Here is a tiny trained network, its code and every weight. The questions are about switching its units off for an input and a target symbol, where a switched-off unit gives its printed mean instead of its output.

import numpy as np


def w(rows, s, z=0):
    codes = np.array(rows[::2]) - 128.0
    scale = np.full(codes.shape[1], s)
    scale[-1] = z or s
    return codes * scale


def f(y):
    return np.maximum(y, 0)


def softmax(a):
    e = np.exp(a - a.max(-1, keepdims=True))
    return e / e.sum(-1, keepdims=True)


def log_softmax(a):
    a = a - a.max(-1, keepdims=True)
    return a - np.log(np.exp(a).sum(-1, keepdims=True))


def net(x, mask):
    ids = ['αγδεζηθμξστφω'.index(c) for c in x.split()]
    T = len(ids)
    res = E[ids] + P[:T]
    u = 0
    for l in range(2):
        r = res
        for j in range(3):
            rows = slice(4 * j, 4 * j + 4)
            q, k, v = (r @ M[l][rows].T for M in (Q, K, V))
            z = softmax(np.where(np.tri(T) > 0, q @ k.T / 4**0.5, -1e9)) @ v
            o = O[l][rows]
            res = res + np.where(mask[u + j], z, o[:, -1]) @ o[:, :-1]
        u += 3
        y = f(res @ A[l][:, :-1].T + A[l][:, -1])
        res = res + np.where(mask[u : u + 4], y, B[l][:, -1]) @ B[l][:, :-1]
        u += 4
    return log_softmax(res[-1] @ U[:, :-1].T + U[:, -1])


Q, K, V, O, A, B = {}, {}, {}, {}, {}, {}
E = w([
[119,105,176,157,186],'α',
[182,214,180,134,100],'γ',
[176,145,57,212,138],'δ',
[152,146,123,202,117],'ε',
[47,124,119,213,158],'ζ',
[240,109,151,197,207],'η',
[115,190,105,170,208],'θ',
[86,201,67,69,150],'μ',
[170,102,98,173,84],'ξ',
[137,89,55,57,65],'σ',
[71,65,252,106,198],'τ',
[15,95,121,158,83],'φ',
[193,78,71,101,90],'ω',
],0.015)
P = w([
[167,146,96,254,49],'0',
[102,63,118,115,200],'1',
[115,209,159,182,77],'2',
[124,58,119,89,173],'3',
[112,207,171,156,98],'4',
[141,59,118,76,152],'5',
[120,194,196,149,101],'6',
[147,59,116,67,140],'7',
[112,191,200,134,105],'8',
[161,69,113,55,117],'9',
[121,185,201,152,119],'10',
],0.0083)
Q[0] = w([
[183,64,81,255,154],'L0H0',
[181,174,32,192,120],'L0H0',
[98,145,200,220,157],'L0H0',
[168,115,143,105,161],'L0H0',
[144,242,171,81,132],'L0H1',
[103,171,186,99,70],'L0H1',
[142,125,59,81,187],'L0H1',
[164,154,153,209,163],'L0H1',
[80,127,106,12,152],'L0H2',
[83,143,82,149,177],'L0H2',
[144,143,183,146,123],'L0H2',
[66,153,125,186,40],'L0H2',
],0.0095)
K[0] = w([
[117,168,77,109,89],'L0H0',
[129,127,74,91,79],'L0H0',
[108,119,144,80,127],'L0H0',
[70,97,132,132,169],'L0H0',
[119,253,130,118,162],'L0H1',
[113,154,136,156,158],'L0H1',
[153,155,67,97,120],'L0H1',
[184,149,181,144,111],'L0H1',
[137,89,96,92,113],'L0H2',
[109,131,114,106,98],'L0H2',
[132,122,139,171,145],'L0H2',
[135,186,135,148,110],'L0H2',
],0.017)
V[0] = w([
[127,142,154,161,145],'L0H0',
[138,162,74,178,164],'L0H0',
[132,134,87,98,70],'L0H0',
[137,132,128,113,169],'L0H0',
[191,138,141,147,73],'L0H1',
[132,117,114,159,176],'L0H1',
[166,166,86,109,79],'L0H1',
[140,8,203,114,90],'L0H1',
[137,2,115,162,161],'L0H2',
[107,34,96,102,86],'L0H2',
[82,222,150,123,78],'L0H2',
[110,98,105,200,197],'L0H2',
],0.0067)
O[0] = w([
[254,74,61,109,143,159],'L0H0',
[117,95,149,139,176,228],'L0H0',
[122,118,92,182,143,89],'L0H0',
[78,127,155,106,89,143],'L0H0',
[125,194,131,171,79,119],'L0H1',
[126,152,200,123,83,169],'L0H1',
[205,91,46,195,97,136],'L0H1',
[134,116,47,120,239,1],'L0H1',
[83,188,176,72,187,128],'L0H2',
[106,143,53,42,123,78],'L0H2',
[133,169,172,148,160,119],'L0H2',
[213,137,52,135,86,206],'L0H2',
],0.0038,0.0034)
A[0] = w([
[124,254,131,252,223,129],'L0N0',
[32,171,154,206,165,21],'L0N1',
[66,160,167,185,78,52],'L0N2',
[161,74,241,74,203,254],'L0N3',
],0.0065,0.0027)
B[0] = w([
[84,206,162,137,109,254],'L0N0',
[198,126,155,162,78,169],'L0N1',
[161,80,103,149,177,164],'L0N2',
[182,192,93,228,11,204],'L0N3',
],0.012,0.0064)
Q[1] = w([
[107,190,183,99,170],'L1H0',
[78,7,120,120,233],'L1H0',
[167,222,175,178,46],'L1H0',
[142,225,198,204,21],'L1H0',
[155,69,106,151,116],'L1H1',
[174,188,117,118,227],'L1H1',
[141,118,151,120,189],'L1H1',
[189,128,109,120,243],'L1H1',
[151,59,112,162,193],'L1H2',
[23,32,104,171,60],'L1H2',
[124,55,175,129,137],'L1H2',
[150,216,197,109,187],'L1H2',
],0.011)
K[1] = w([
[107,198,129,94,123],'L1H0',
[198,137,112,231,130],'L1H0',
[86,117,117,4,123],'L1H0',
[86,144,126,8,109],'L1H0',
[168,140,107,175,144],'L1H1',
[132,205,99,128,126],'L1H1',
[95,206,109,150,180],'L1H1',
[93,199,81,129,206],'L1H1',
[114,144,131,170,192],'L1H2',
[190,70,178,197,111],'L1H2',
[132,106,136,166,162],'L1H2',
[89,182,97,53,122],'L1H2',
],0.014)
V[1] = w([
[135,159,151,140,127],'L1H0',
[94,141,152,57,150],'L1H0',
[160,104,131,212,183],'L1H0',
[138,154,99,166,144],'L1H0',
[108,111,85,161,211],'L1H1',
[170,115,175,143,94],'L1H1',
[152,252,96,175,194],'L1H1',
[11,226,150,115,166],'L1H1',
[208,80,177,197,122],'L1H2',
[114,68,177,203,70],'L1H2',
[139,90,96,117,163],'L1H2',
[113,167,102,85,89],'L1H2',
],0.011)
O[1] = w([
[84,98,135,151,133,161],'L1H0',
[140,156,51,169,133,79],'L1H0',
[129,126,148,100,155,108],'L1H0',
[119,171,155,122,174,180],'L1H0',
[133,66,80,204,211,58],'L1H1',
[215,182,96,63,157,189],'L1H1',
[169,1,189,189,93,255],'L1H1',
[34,65,161,172,109,105],'L1H1',
[82,213,78,106,180,126],'L1H2',
[121,187,136,123,198,145],'L1H2',
[166,209,93,81,112,46],'L1H2',
[164,122,127,179,49,181],'L1H2',
],0.0079,0.0087)
A[1] = w([
[216,136,92,185,97,24],'L1N0',
[136,202,195,220,115,224],'L1N1',
[161,120,156,136,2,3],'L1N2',
[71,126,240,154,116,84],'L1N3',
],0.0098,0.006)
B[1] = w([
[69,92,181,19,86,189],'L1N0',
[113,58,41,94,136,252],'L1N1',
[109,173,172,195,255,218],'L1N2',
[126,163,163,67,123,186],'L1N3',
],0.0068,0.026)
U = w([
[157,55,70,101,134,109],'α',
[95,162,144,113,172,1],'γ',
[255,40,106,116,149,71],'δ',
[175,74,96,82,179,68],'ε',
[107,47,61,41,164,66],'ζ',
[225,132,130,157,226,116],'η',
[81,93,163,36,37,58],'θ',
[123,161,169,246,125,152],'μ',
[175,77,64,116,127,187],'ξ',
[108,179,97,98,43,175],'σ',
[205,211,185,153,152,109],'τ',
[134,151,71,182,195,207],'φ',
[204,108,64,99,107,221],'ω',
],0.0094,0.0075)

Each question gives the input, a string of symbols that net reads in full, and the target symbol t.
The units are the heads (4 rows each of Q, K, V and O) and the neurons (one row each of A and B). Each row of codes is followed by its name. A weight is (code - 128) times the scale printed after its matrix; where a second scale follows, it is the last column's (O, A, B and U).
mask holds one flag per unit, layer by layer, with each layer's heads first. A switched-off unit (its flag False) gives its mean, the last column of its rows in O or B, instead of its output. The means were averaged over made-up inputs and are rounded, as every weight is.
A unit's drop is (log p(t) with every unit on - log p(t) with that unit switched off) / (log p(t) with every unit on - log p(t) with every unit switched off).
The circuit of an input: a set's keep is (log p(t) with only the set's units on - log p(t) with every unit switched off) / (log p(t) with every unit on - log p(t) with every unit switched off). Starting from the 12 units with the biggest drops (on a tie, the unit counted first), units are removed one at a time, each time the one whose removal leaves the highest keep (on an exact tie, the one counted first), for as long as the keep stays at least 0.8.
circuit, biggest first: the units of the circuit, biggest drop first
most important unit: the unit with the biggest drop
k most important neurons: the k neurons with the biggest drops, biggest first
k most important neurons of layer l: the k neurons of layer l with the biggest drops, biggest first
which heads matter: for each layer, one digit per head in row order, 1 if its drop is at least 0.15 and else 0, layers parted by /
input η η μ σ θ ε ω ζ, target φ: circuit, biggest first	[L1H2]
input η μ η μ η σ σ, target σ: 4 most important neurons	[L1N2 L1N1 L0N2 L0N0]
input μ μ μ μ ζ μ μ ζ τ, target τ: circuit, biggest first	[L1N2 L1H1 L0N3]
input ω η η, target ω: 2 most important neurons	[L1N1 L1N2]
input θ ω μ σ α φ δ τ, target σ: 2 most important neurons	[L0N3 L0N0]
input γ σ σ ζ ω μ ε μ ζ ζ, target φ: circuit, biggest first	[L1H2 L1N0]
input ω δ μ σ μ μ ζ μ η γ, target τ: 4 most important neurons	[L1N2 L0N0 L1N1 L0N2]
input δ ζ θ, target θ: 2 most important neurons of layer 0	[L0N0 L0N3]
input σ α ω μ θ η μ γ, target τ: circuit, biggest first	[L1N2 L1H1]
input η μ η μ σ φ ζ η σ μ α, target σ: 3 most important neurons	[L0N0 L1N0 L0N3]
input ξ ε θ ω μ η ω ξ, target η: circuit, biggest first	[L0N0 L1H2 L1H1]
input ξ θ μ μ μ σ ζ φ θ, target σ: which heads matter	001 / 010
input α ζ η ζ θ, target θ: 2 most important neurons of layer 1	[L1N3 L1N1]
input ω μ σ μ μ η μ μ η δ τ, target τ: circuit, biggest first	[L1H1 L0N3]
input θ μ μ ζ μ τ μ, target τ: most important unit	L0N3
input μ μ μ, target μ: circuit, biggest first	[L1H1 L1N2]
input μ μ η, target μ: which heads matter	000 / 011
input δ μ η η μ ξ, target η: 2 most important neurons	[L1N1 L0N3]
input μ τ μ, target τ: 2 most important neurons of layer 0	[L0N3 L0N0]
input ζ μ ζ σ η μ η α, target ω: circuit, biggest first	[L0N3 L0N0 L1H1]
input η τ σ μ ζ μ α τ δ σ θ, target σ: which heads matter	000 / 010
input δ ε μ θ η τ μ σ τ φ, target γ: circuit, biggest first	[L1H2 L0N3]
input μ ζ η δ η η φ φ, target γ: circuit, biggest first	[L1H2 L1N1]
input ζ φ σ μ μ θ σ μ σ, target σ: which heads matter	000 / 010
input μ μ σ ω μ μ η δ δ σ, target ζ: most important neuron	[L1N2]
input μ η ω μ ξ η η μ, target θ: circuit, biggest first	[L0N0 L0N3 L1H0 L1N2]
input μ μ θ μ η η η θ μ ε μ, target μ: most important unit	L1H2
input ω ζ η α η φ μ φ θ σ η, target σ: 2 most important neurons	[L0N0 L1N0]
input μ ζ μ θ, target μ: 2 most important neurons	[L1N0 L0N0]
